Each row has a name. Each piece below is followed by the name of the row it came from, unless a question asks for something else. Each question is about the rows just above it. Places in a row count from 0.

[123 146 152 144 149 135 157 146 137  99 117 118 143 149 129 107 168  96
 150 137 146 156 159  74 106 158 139 128 141 137 132 123  65  97 112  80
 110 101 163] : Fis
[115 220  80 132 219 169 110 144 101 115 123 129 160 129 132 153 169 125
 139 136 178 145 129 116 125 123 136 101 145 167  93 117 108 112 165 125
 147 115 131] : dula
[131 178 110 126 220 158 149 140 176  84  59 144 100 138 140 165 195 142
 177 130 124 162 121  35  83 154 117 152 201 158 138 148 102  72 105 121
 139  76 148] : tetof
[123 146 152 144 149 135 157 146 137  99 117 118 143 149 129 107 168  96
 150 137 146 156 159  74 106 158 139 128 141 137 132 110 136 146  86 107
 104 161 144] : Sigat
[115 220  80 132 219 169 110 144 101 115 123 129 160 129 132 153 169 125
 139 136 178 145 129 116 125 123 136 101 145 167 130 172 144 118 154 146
 111 118  97] : tupip
tetof in full:	[131 178 110 126 220 158 149 140 176  84  59 144 100 138 140 165 195 142
 177 130 124 162 121  35  83 154 117 152 201 158 138 148 102  72 105 121
 139  76 148]
tupip in full:	[115 220  80 132 219 169 110 144 101 115 123 129 160 129 132 153 169 125
 139 136 178 145 129 116 125 123 136 101 145 167 130 172 144 118 154 146
 111 118  97]
Fis in full:	[123 146 152 144 149 135 157 146 137  99 117 118 143 149 129 107 168  96
 150 137 146 156 159  74 106 158 139 128 141 137 132 123  65  97 112  80
 110 101 163]

[176 176 149 183 130 168 118 114 148 149 149 110] -> Disak
[111 117 128  99  96 125 161 143  95 100 101 147] -> dapeb
[136 152 158 142 112 148 144 121 145 136 120 115] -> dula
[176 176 149 118 130 167 118  85 210 182 170 102] -> Pozab
[150 169 167 208 130 153 145 130 193 153 130  61] -> Zok
[136 157 171 128 178 140  37 101 139 168 161 128] -> Sigat
Row and place of [169] in the named rows:	Zok, 1
Zok in full:	[150 169 167 208 130 153 145 130 193 153 130  61]
The row with [150 169 167 208 130 153 145 130 193 153 130  61] is	Zok
dula in full:	[136 152 158 142 112 148 144 121 145 136 120 115]
The value that Sigat holds more than once:	[128]

[148  93 175 137 139 126 134 139 144 111 158 126  95  64 201  92 112 113
  98  88 118 176 148 180 172 144 144 172  89  32 143  67 113 108 164 111] : dula
[120 128 118  95  75 106 128 127 140 105  91 106 141 156 104 193 177 152
 139 147 122  86 160 107  79 144  92  79 174 202  76 225 119 165 119 125] : tupip
[101 156 110 111 109 146 168 118 144 178  79 146 129 175  84 184 154 122
 105 111 104  97 160  74  59 154  97  59 157 155  93 171 153 171  59 150] : Sigat
[107 147 109 103  94 130 156 140 143 160  82 130 131 171  86 193 167 136
 118 121 108  90 162  82  62 152  89  62 165 171  88 192 147 169  73 142] : Tanum
[148 117 111 126 117  91  66 125  97  67 157  91 156 128 120 112 131 164
 189 192 166 112  83 151 164  88 136 164 144 201 140 164 104 102 187 109] : Sok
[116 144 107 112  96 115 114 131 123  92  96 115 165 171  88 172 152 145
 158 177 143  84 122  98  92 119 117  92 171 236  89 216 111 159 131 132] : los
[108 165  76 121 122 131 121 149 107 155 103 131 160 194  51 159 142 144
 160 168 138  81 102  75  86 109 111  86 165 219 121 182 149 142  87 147] : dapeb
[120 120 185 145 149 166 180 132 166 122 110 166 109  93 185 114  99  77
  63  74 107 170 166 139 128 162 157 128  93  47 110  76 109 154 127 136] : Disak
[145 118  73  98  91  75  80 121  75 155 155  75 124 147  82 153 177 193
 186 156 133  75 115 130 128 109  74 128 161 171 149 177 162  93 119 112] : Fis
[107 144 128 119 125 154 185 132 154 200  95 154 104 144 115 162 143 108
  79  73  89 126 174  95  76 166 102  76 130  80 111 119 163 157  55 146] : Zok
[106 144 116 109 108 142 174 126 149 191  88 142 112 158  98 180 158 124
  95  90  94 108 172  88  66 162  90  66 147 117 102 153 161 162  55 145] : Pozab
Tanum in full:	[107 147 109 103  94 130 156 140 143 160  82 130 131 171  86 193 167 136
 118 121 108  90 162  82  62 152  89  62 165 171  88 192 147 169  73 142]
Pozab in full:	[106 144 116 109 108 142 174 126 149 191  88 142 112 158  98 180 158 124
  95  90  94 108 172  88  66 162  90  66 147 117 102 153 161 162  55 145]
Fis in full:	[145 118  73  98  91  75  80 121  75 155 155  75 124 147  82 153 177 193
 186 156 133  75 115 130 128 109  74 128 161 171 149 177 162  93 119 112]
find: [108 165  76 121 122 131 121 149 107 155 103 131 160 194  51 159 142 144
 160 168 138  81 102  75  86 109 111  86 165 219 121 182 149 142  87 147]	dapeb

[134 154 159 111 118 147 185 169 104 136 169 134 197 193]  Pozab
[114 134 105  95 121 116 128 148 110 124  94 131 136 136]  Sigat
[150 152 176 113  95  91  84 109  98 134  98 128 130  94]  los
[156 143 171  51 129 147   9 124 114 141 106 125 106  26]  Zok
[107 124 114 167 123 110 116 167 131 121 124 143 132 151]  Fis
[103  89 147 103 137 130  85  81 103 103 103 127 138  44]  Disak
[101 119  95 162 114 100 107 163 122 124 104 120 113 147]  Sok
[130 140 132 128 129 182  96 142  77 145 115 128 157 149]  dula
[142 115 157 145 128 128 128  77 149 130 140 132 182  96]  tupip
The value that tupip holds more than once:	[128]
Row and place of [123] in the named rows:	Fis, 4
[149 130 140 132 182  96 142 115 157 145 128 128 128  77] is which row reordered?	tupip
Pozab in full:	[134 154 159 111 118 147 185 169 104 136 169 134 197 193]
Sigat in full:	[114 134 105  95 121 116 128 148 110 124  94 131 136 136]
Which value appears more than once in Disak?	[103]

[128 164 127 130 176 164 123 159 132 159 140 138 108 108 141 108 108 157] = los
[127 164 158 130 180 127 122 160 134 159 144 137 134 153 142 131  97 159] = Sigat
[135 110 162 133 116 135 142  91 124 102  91 145  64  82 124 116 128  83] = dapeb
[134 110 162 133 116 135 142 158 124 102  91 145  64  82 124 116 128  83] = Disak
[125 124 144 124 133 121 129 127 103 123 134 142  48 128 136 144 109 129] = dula
Row and place of [122] in the named rows:	Sigat, 6
find: [128 164 127 130 176 164 123 159 132 159 140 138 108 108 141 108 108 157]	los
Where do [134 110 162 133 116 135 142 158 124 102  91 145  64  82 124 116 128  83] appear?	Disak
Row and place of [157] in the named rows:	los, 17
Where do [125 124 144 124 133 121 129 127 103 123 134 142  48 128 136 144 109 129] appear?	dula

